Below is a small trained network, with its code and all its weights. Each question gives an input and a target symbol and asks what happens when units are switched off, that is, made to give their printed mean instead of their output.

import numpy as np


def w(rows, s, z=0):
    codes = np.array(rows[::2]) - 128.0
    scale = np.full(codes.shape[1], s)
    scale[-1] = z or s
    return codes * scale


def f(y):
    return y / 2 * (1 + np.tanh(0.7978845608 * (y + 0.044715 * y**3)))


def softmax(a):
    e = np.exp(a - a.max(-1, keepdims=True))
    return e / e.sum(-1, keepdims=True)


def log_softmax(a):
    a = a - a.max(-1, keepdims=True)
    return a - np.log(np.exp(a).sum(-1, keepdims=True))


def net(x, mask):
    ids = ['ΓΔΘΛΣβεημξ'.index(c) for c in x.split()]
    T = len(ids)
    res = E[ids] + P[:T]
    u = 0
    for l in range(2):
        r = res
        for j in range(2):
            rows = slice(4 * j, 4 * j + 4)
            q, k, v = (r @ M[l][rows].T for M in (Q, K, V))
            z = softmax(np.where(np.tri(T) > 0, q @ k.T / 4**0.5, -1e9)) @ v
            o = O[l][rows]
            res = res + np.where(mask[u + j], z, o[:, -1]) @ o[:, :-1]
        u += 2
        y = f(res @ A[l][:, :-1].T + A[l][:, -1])
        res = res + np.where(mask[u : u + 4], y, B[l][:, -1]) @ B[l][:, :-1]
        u += 4
    return log_softmax(res[-1] @ U[:, :-1].T + U[:, -1])


Q, K, V, O, A, B = {}, {}, {}, {}, {}, {}
E = w([
[129,209,42,81,137,127,78],'Γ',
[134,139,236,116,4,225,133],'Δ',
[128,148,82,224,181,38,56],'Θ',
[181,13,142,128,40,82,210],'Λ',
[61,23,157,116,174,159,166],'Σ',
[102,89,210,101,44,122,204],'β',
[170,188,82,144,101,97,34],'ε',
[157,157,60,188,175,40,215],'η',
[76,254,159,183,154,148,89],'μ',
[120,181,88,137,163,110,2],'ξ',
],0.009)
P = w([
[178,188,133,230,154,254,112],'0',
[52,169,158,138,157,74,129],'1',
[43,174,147,104,144,71,130],'2',
[48,160,143,91,130,67,118],'3',
[48,149,118,80,119,69,98],'4',
[66,132,118,86,126,67,78],'5',
[59,126,130,95,147,71,63],'6',
[79,119,132,110,152,76,54],'7',
[86,108,125,140,165,74,59],'8',
],0.007)
Q[0] = w([
[160,197,82,109,119,123,148],'0.h0',
[164,42,175,122,60,110,137],'0.h0',
[94,235,130,168,149,108,96],'0.h0',
[76,190,169,196,143,65,98],'0.h0',
[89,69,244,80,60,244,200],'0.h1',
[57,156,172,147,145,53,55],'0.h1',
[89,247,91,165,220,163,46],'0.h1',
[73,74,254,83,56,157,225],'0.h1',
],0.0074)
K[0] = w([
[167,131,76,113,75,93,127],'0.h0',
[62,33,230,103,205,146,138],'0.h0',
[209,187,101,247,82,118,70],'0.h0',
[213,225,165,210,132,186,84],'0.h0',
[81,69,154,42,56,2,135],'0.h1',
[158,84,184,177,81,231,174],'0.h1',
[124,109,141,245,211,203,234],'0.h1',
[73,32,174,38,44,59,86],'0.h1',
],0.0078)
V[0] = w([
[28,109,198,58,134,85,186],'0.h0',
[142,64,136,147,128,66,101],'0.h0',
[11,73,178,56,159,157,215],'0.h0',
[119,217,32,108,38,47,198],'0.h0',
[27,107,89,5,123,44,92],'0.h1',
[208,136,36,33,71,168,164],'0.h1',
[77,254,43,120,171,134,110],'0.h1',
[254,135,141,160,153,119,209],'0.h1',
],0.0056)
O[0] = w([
[110,127,161,146,195,143,149,63],'0.h0',
[88,98,75,115,170,77,156,121],'0.h0',
[151,117,177,126,204,156,157,31],'0.h0',
[137,171,167,208,124,59,120,126],'0.h0',
[192,67,162,120,186,111,73,2],'0.h1',
[254,157,154,142,98,158,156,69],'0.h1',
[125,159,201,219,140,154,98,153],'0.h1',
[124,114,72,173,79,146,222,131],'0.h1',
],0.0079,0.0038)
A[0] = w([
[241,75,50,194,52,172,213,84],'0.n0',
[87,128,73,139,240,21,230,249],'0.n1',
[93,63,254,58,82,180,170,254],'0.n2',
[135,80,113,50,106,113,179,82],'0.n3',
],0.0059,0.0032)
B[0] = w([
[143,129,131,152,1,123,110,136],'0.n0',
[126,162,156,118,69,179,31,252],'0.n1',
[149,54,137,119,84,166,157,218],'0.n2',
[94,95,142,157,75,150,80,127],'0.n3',
],0.0081,0.0045)
Q[1] = w([
[166,13,237,163,156,126,114],'1.h0',
[38,135,117,100,165,199,49],'1.h0',
[67,18,196,145,164,142,112],'1.h0',
[194,10,231,146,156,134,123],'1.h0',
[3,166,49,106,180,141,12],'1.h1',
[75,211,98,113,113,91,82],'1.h1',
[181,91,143,167,133,79,232],'1.h1',
[82,138,81,164,114,108,3],'1.h1',
],0.0071)
K[1] = w([
[91,79,162,103,114,49,155],'1.h0',
[197,46,173,107,200,203,126],'1.h0',
[56,43,181,101,143,70,174],'1.h0',
[65,88,173,91,112,41,170],'1.h0',
[86,98,77,197,144,244,94],'1.h1',
[122,170,77,197,60,225,158],'1.h1',
[112,135,155,89,115,2,117],'1.h1',
[159,71,100,178,126,205,96],'1.h1',
],0.0073)
V[1] = w([
[231,154,134,114,88,216,55],'1.h0',
[108,111,184,189,115,155,187],'1.h0',
[44,98,100,145,185,48,213],'1.h0',
[56,146,71,118,170,111,71],'1.h0',
[156,67,76,48,155,154,177],'1.h1',
[219,89,1,87,67,76,131],'1.h1',
[156,138,194,96,250,182,129],'1.h1',
[169,180,234,113,57,185,212],'1.h1',
],0.0072)
O[1] = w([
[123,83,142,192,232,40,64,190],'1.h0',
[164,79,100,137,33,89,184,139],'1.h0',
[137,186,117,54,46,202,202,50],'1.h0',
[56,159,113,133,151,205,110,125],'1.h0',
[112,164,168,89,126,10,75,86],'1.h1',
[171,151,254,61,124,147,96,163],'1.h1',
[77,160,38,197,196,22,126,3],'1.h1',
[247,74,54,37,130,84,174,181],'1.h1',
],0.0071,0.013)
A[1] = w([
[161,166,24,229,224,26,26,85],'1.n0',
[121,37,136,73,136,235,150,225],'1.n1',
[232,65,208,126,25,154,164,5],'1.n2',
[168,88,157,2,204,86,104,102],'1.n3',
],0.0061,0.0027)
B[1] = w([
[110,155,164,58,179,141,255,181],'1.n0',
[172,115,177,137,57,42,169,225],'1.n1',
[30,132,112,103,201,122,122,255],'1.n2',
[117,101,85,101,140,210,92,185],'1.n3',
],0.0083,0.014)
U = w([
[201,144,195,136,176,165,206,82],'Γ',
[155,107,93,107,171,147,126,60],'Δ',
[105,184,138,138,54,170,111,138],'Θ',
[129,161,162,75,139,186,126,15],'Λ',
[124,207,136,102,122,61,115,190],'Σ',
[188,171,77,108,84,133,88,196],'β',
[111,105,155,166,126,70,2,235],'ε',
[203,55,186,151,16,73,224,177],'η',
[60,67,79,150,138,192,152,104],'μ',
[11,140,147,132,209,196,103,2],'ξ',
],0.0057,0.0046)

Each question gives the input, a string of symbols that net reads in full, and the target symbol t.
The units are the heads (4 rows each of Q, K, V and O) and the neurons (one row each of A and B). Each row of codes is followed by its name. A weight is (code - 128) times the scale printed after its matrix; where a second scale follows, it is the last column's (O, A, B and U).
mask holds one flag per unit, layer by layer, with each layer's heads first. A switched-off unit (its flag False) gives its mean, the last column of its rows in O or B, instead of its output. The means were averaged over made-up inputs and are rounded, as every weight is.
A unit's drop is (log p(t) with every unit on - log p(t) with that unit switched off) / (log p(t) with every unit on - log p(t) with every unit switched off).
The circuit of an input: a set's keep is (log p(t) with only the set's units on - log p(t) with every unit switched off) / (log p(t) with every unit on - log p(t) with every unit switched off). Starting from all 12 units, units are removed one at a time, each time the one whose removal leaves the highest keep (on an exact tie, the one counted first), for as long as the keep stays at least 0.8.
units of the circuit, in order: the units of the circuit, biggest drop first
most important unit: the unit with the biggest drop
top k neurons: the k neurons with the biggest drops, biggest first
heads that matter: for each layer, one digit per head in row order, 1 if its drop is at least 0.15 and else 0, layers parted by /
input Σ Λ ε, target Σ: most important unit : 1.h1
input ξ ε ε Σ, target η: units of the circuit, in order : (1.h0, 1.n1)
input Λ Θ ε ε ε ξ, target Λ: units of the circuit, in order : (1.h1, 1.n2, 0.h1, 0.n0)
input Σ ε ε η Γ ε Λ ε Θ, target Σ: units of the circuit, in order : (1.h1, 0.h0, 1.n0, 0.n2)
input μ Σ μ, target μ: units of the circuit, in order : (1.h1, 0.h1)
input ε η η Σ η η η, target ε: heads that matter : 10 / 11
input ξ μ μ η μ, target ξ: top 3 neurons : (1.n1, 0.n2, 1.n0)
input ε ε μ ξ μ, target ε: units of the circuit, in order : (1.h0, 0.h0)
input μ ε ε Λ ξ ξ, target μ: heads that matter : 01 / 01
input β η ε Σ μ, target β: heads that matter : 11 / 01
input ξ Σ Λ ε Σ Σ Γ, target ξ: units of the circuit, in order : (1.h0, 1.h1, 1.n0)
input ε Σ ε Δ η, target ε: heads that matter : 11 / 11
input η η ε ξ Σ η Σ Σ μ, target η: units of the circuit, in order : (0.h1, 1.h1, 1.n1, 0.n0)
input Δ μ ε η Λ ξ Θ η, target Δ: most important unit : 1.h1
input μ μ μ η Σ, target η: units of the circuit, in order : (1.n1, 1.h0)
input Γ ε ε Λ Γ μ, target Γ: heads that matter : 11 / 10
input Σ Σ μ ε ε Γ, target Σ: units of the circuit, in order : (1.h1, 0.h0, 1.n0)
input Σ η Σ, target ε: top 3 neurons : (0.n1, 1.n0, 0.n2)
input Δ μ μ ε, target Δ: heads that matter : 11 / 11
input Σ Λ ε ε Λ μ, target Σ: heads that matter : 10 / 01
input β μ ε ξ ε, target β: heads that matter : 11 / 11
input Λ Θ Λ Λ Λ Γ, target Λ: top neuron : (1.n2)
input ε β ε Σ Σ Σ Δ η Σ, target ξ: heads that matter : 11 / 01
input Δ ε Σ η η ξ, target Δ: heads that matter : 11 / 11
input η Σ ε ξ Θ Θ, target η: top 3 neurons : (1.n1, 0.n0, 1.n3)
input η Σ η, target η: top 2 neurons : (0.n0, 1.n1)
